Here is a tiny trained network, its code and every weight. The questions are about switching its units off for an input and a target symbol, where a switched-off unit gives its printed mean instead of its output.

import numpy as np


def w(rows, s, z=0):
    codes = np.array(rows[::2]) - 128.0
    scale = np.full(codes.shape[1], s)
    scale[-1] = z or s
    return codes * scale


def f(y):
    return y / 2 * (1 + np.tanh(0.7978845608 * (y + 0.044715 * y**3)))


def softmax(a):
    e = np.exp(a - a.max(-1, keepdims=True))
    return e / e.sum(-1, keepdims=True)


def log_softmax(a):
    a = a - a.max(-1, keepdims=True)
    return a - np.log(np.exp(a).sum(-1, keepdims=True))


def net(x, mask):
    ids = ['αβγδεζηθλξπστφψω'.index(c) for c in x.split()]
    T = len(ids)
    res = E[ids] + P[:T]
    r = res
    for j in range(2):
        rows = slice(2 * j, 2 * j + 2)
        q, k, v = (r @ M[0][rows].T for M in (Q, K, V))
        z = softmax(np.where(np.tri(T) > 0, q @ k.T / 2**0.5, -1e9)) @ v
        o = O[0][rows]
        res = res + np.where(mask[j], z, o[:, -1]) @ o[:, :-1]
    y = f(res @ A[0][:, :-1].T + A[0][:, -1])
    res = res + np.where(mask[2:6], y, B[0][:, -1]) @ B[0][:, :-1]
    return log_softmax(res[-1] @ U[:, :-1].T + U[:, -1])


Q, K, V, O, A, B = {}, {}, {}, {}, {}, {}
E = w([
[170,117,150,107,110,128],'α',
[150,93,183,85,115,134],'β',
[95,135,160,164,196,145],'γ',
[169,121,177,122,149,103],'δ',
[85,106,120,182,129,145],'ε',
[137,89,180,93,108,125],'ζ',
[73,139,141,153,186,137],'η',
[80,117,158,172,181,141],'θ',
[150,101,179,92,118,129],'λ',
[138,80,93,183,188,151],'ξ',
[92,57,65,146,136,175],'π',
[93,168,77,105,134,88],'σ',
[62,81,104,159,72,252],'τ',
[137,81,204,71,117,126],'φ',
[148,144,127,174,23,85],'ψ',
[238,124,84,119,111,117],'ω',
],0.02)
P = w([
[124,35,186,116,153,12],'0',
[165,30,181,82,137,115],'1',
[161,41,164,91,139,143],'2',
[151,54,151,113,133,143],'3',
[141,55,136,128,111,135],'4',
[133,78,128,144,118,144],'5',
[131,82,118,156,101,149],'6',
[138,90,106,170,99,144],'7',
[135,106,101,188,100,144],'8',
[134,122,92,203,99,147],'9',
[134,126,87,214,88,147],'10',
[144,142,81,229,96,148],'11',
],0.011)
Q[0] = w([
[175,194,157,89,98,155],'H1',
[154,138,180,69,123,96],'H1',
[157,92,162,108,64,98],'H2',
[162,248,192,46,63,41],'H2',
],0.015)
K[0] = w([
[164,92,122,49,165,76],'H1',
[125,85,145,69,127,126],'H1',
[139,128,177,90,132,130],'H2',
[88,62,247,74,168,107],'H2',
],0.015)
V[0] = w([
[121,244,117,205,215,32],'H1',
[154,155,186,171,11,134],'H1',
[252,251,113,85,183,76],'H2',
[163,172,253,215,29,143],'H2',
],0.0071)
O[0] = w([
[135,102,122,86,153,104,2],'H1',
[108,117,13,116,64,234,230],'H1',
[160,170,133,88,196,217,18],'H2',
[131,67,254,52,107,130,211],'H2',
],0.01,0.0049)
A[0] = w([
[72,129,86,187,105,185,1],'N1',
[172,146,135,91,4,68,101],'N2',
[188,112,98,118,80,181,8],'N3',
[62,108,114,113,137,213,20],'N4',
],0.011,0.0055)
B[0] = w([
[36,36,213,49,140,156,179],'N1',
[165,160,125,107,201,209,251],'N2',
[3,211,217,197,110,78,173],'N3',
[242,71,172,39,137,137,149],'N4',
],0.0069,0.014)
U = w([
[252,73,165,123,65,131,244],'α',
[171,131,163,188,79,150,152],'β',
[107,155,136,159,108,168,130],'γ',
[58,147,164,183,103,155,3],'δ',
[114,118,140,129,141,136,71],'ε',
[142,77,127,180,162,142,46],'ζ',
[108,103,138,156,150,153,25],'η',
[103,134,179,133,156,122,63],'θ',
[116,81,115,155,122,119,61],'λ',
[112,119,166,143,140,126,47],'ξ',
[114,118,145,132,143,141,53],'π',
[117,119,126,118,140,148,55],'σ',
[137,100,120,112,221,223,18],'τ',
[83,154,143,97,154,106,170],'φ',
[89,92,118,181,200,184,42],'ψ',
[113,124,82,70,137,167,94],'ω',
],0.012,0.0065)

Each question gives the input, a string of symbols that net reads in full, and the target symbol t.
The units are the heads (2 rows each of Q, K, V and O) and the neurons (one row each of A and B). Each row of codes is followed by its name. A weight is (code - 128) times the scale printed after its matrix; where a second scale follows, it is the last column's (O, A, B and U).
mask holds one flag per unit, heads first, then neurons. A switched-off unit (its flag False) gives its mean, the last column of its rows in O or B, instead of its output. The means were averaged over made-up inputs and are rounded, as every weight is.
A unit's drop is (log p(t) with every unit on - log p(t) with that unit switched off) / (log p(t) with every unit on - log p(t) with every unit switched off).
The circuit of an input: a set's keep is (log p(t) with only the set's units on - log p(t) with every unit switched off) / (log p(t) with every unit on - log p(t) with every unit switched off). Starting from all 6 units, units are removed one at a time, each time the one whose removal leaves the highest keep (on an exact tie, the one counted first), for as long as the keep stays at least 0.8.
circuit, biggest first: the units of the circuit, biggest drop first
top k neurons: the k neurons with the biggest drops, biggest first
heads that matter: for each layer, one digit per head in row order, 1 if its drop is at least 0.15 and else 0, layers parted by /
drop when u is switched off: that unit's drop, to one decimal
input σ γ ψ ψ ψ σ ω β ψ ξ ψ σ, target ω: heads that matter => 10
input γ σ α ω ω α ψ ω ξ, target τ: heads that matter => 01
input ω ω β α σ σ τ γ θ, target δ: circuit, biggest first => (H2, H1)
input σ ω π τ, target τ: heads that matter => 01
input ψ γ φ α σ ψ ω θ, target τ: heads that matter => 01
input σ τ λ γ, target δ: top 3 neurons => (N2, N4, N1)
input ω ω ξ δ σ ψ ξ π ω ω π, target τ: circuit, biggest first => (H2)
input ω ξ ω ψ γ ξ, target α: circuit, biggest first => (H2, N2, N4, N3)
input σ ψ ε ψ ξ ψ σ β ψ η π, target α: circuit, biggest first => (N4, H2)
input γ ψ σ γ σ θ σ ψ β η, target α: circuit, biggest first => (H2, N3, N4, N2)
input λ γ η τ π, target δ: circuit, biggest first => (H1, H2)
input ψ ψ φ ζ ω ξ ψ σ ζ π σ τ, target δ: circuit, biggest first => (N3, H1)
input σ α ψ γ γ, target α: top 3 neurons => (N3, N2, N1)
input ψ α σ π ξ δ ζ ω β ω ψ π, target τ: circuit, biggest first => (N1, H1)
input α ζ ψ ξ σ ψ γ β σ ω η, target τ: top neuron => (N3)
input γ ω ξ π α τ δ σ ψ θ, target α: circuit, biggest first => (H2, N4, H1)
input σ ψ ψ β α ω ξ ψ ε, target α: circuit, biggest first => (H2, N4, N3)
input γ ε σ ε λ σ η σ η θ π, target λ: circuit, biggest first => (H2, N2)
input π π σ δ γ ζ λ ω ψ ω ξ γ, target τ: top 2 neurons => (N3, N4)
input ψ β ψ σ ω α ψ ω θ ψ, target δ: top 3 neurons => (N3, N1, N4)
input ψ σ δ α σ σ η σ ψ ξ, target α: top neuron => (N4)
input σ ψ γ ψ π σ τ π, target δ: top 3 neurons => (N1, N2, N3)
input ψ σ σ γ ξ α ξ σ φ ω θ, target τ: top 2 neurons => (N3, N4)
input α ω θ ε, target τ: drop when N2 is switched off => -0.3
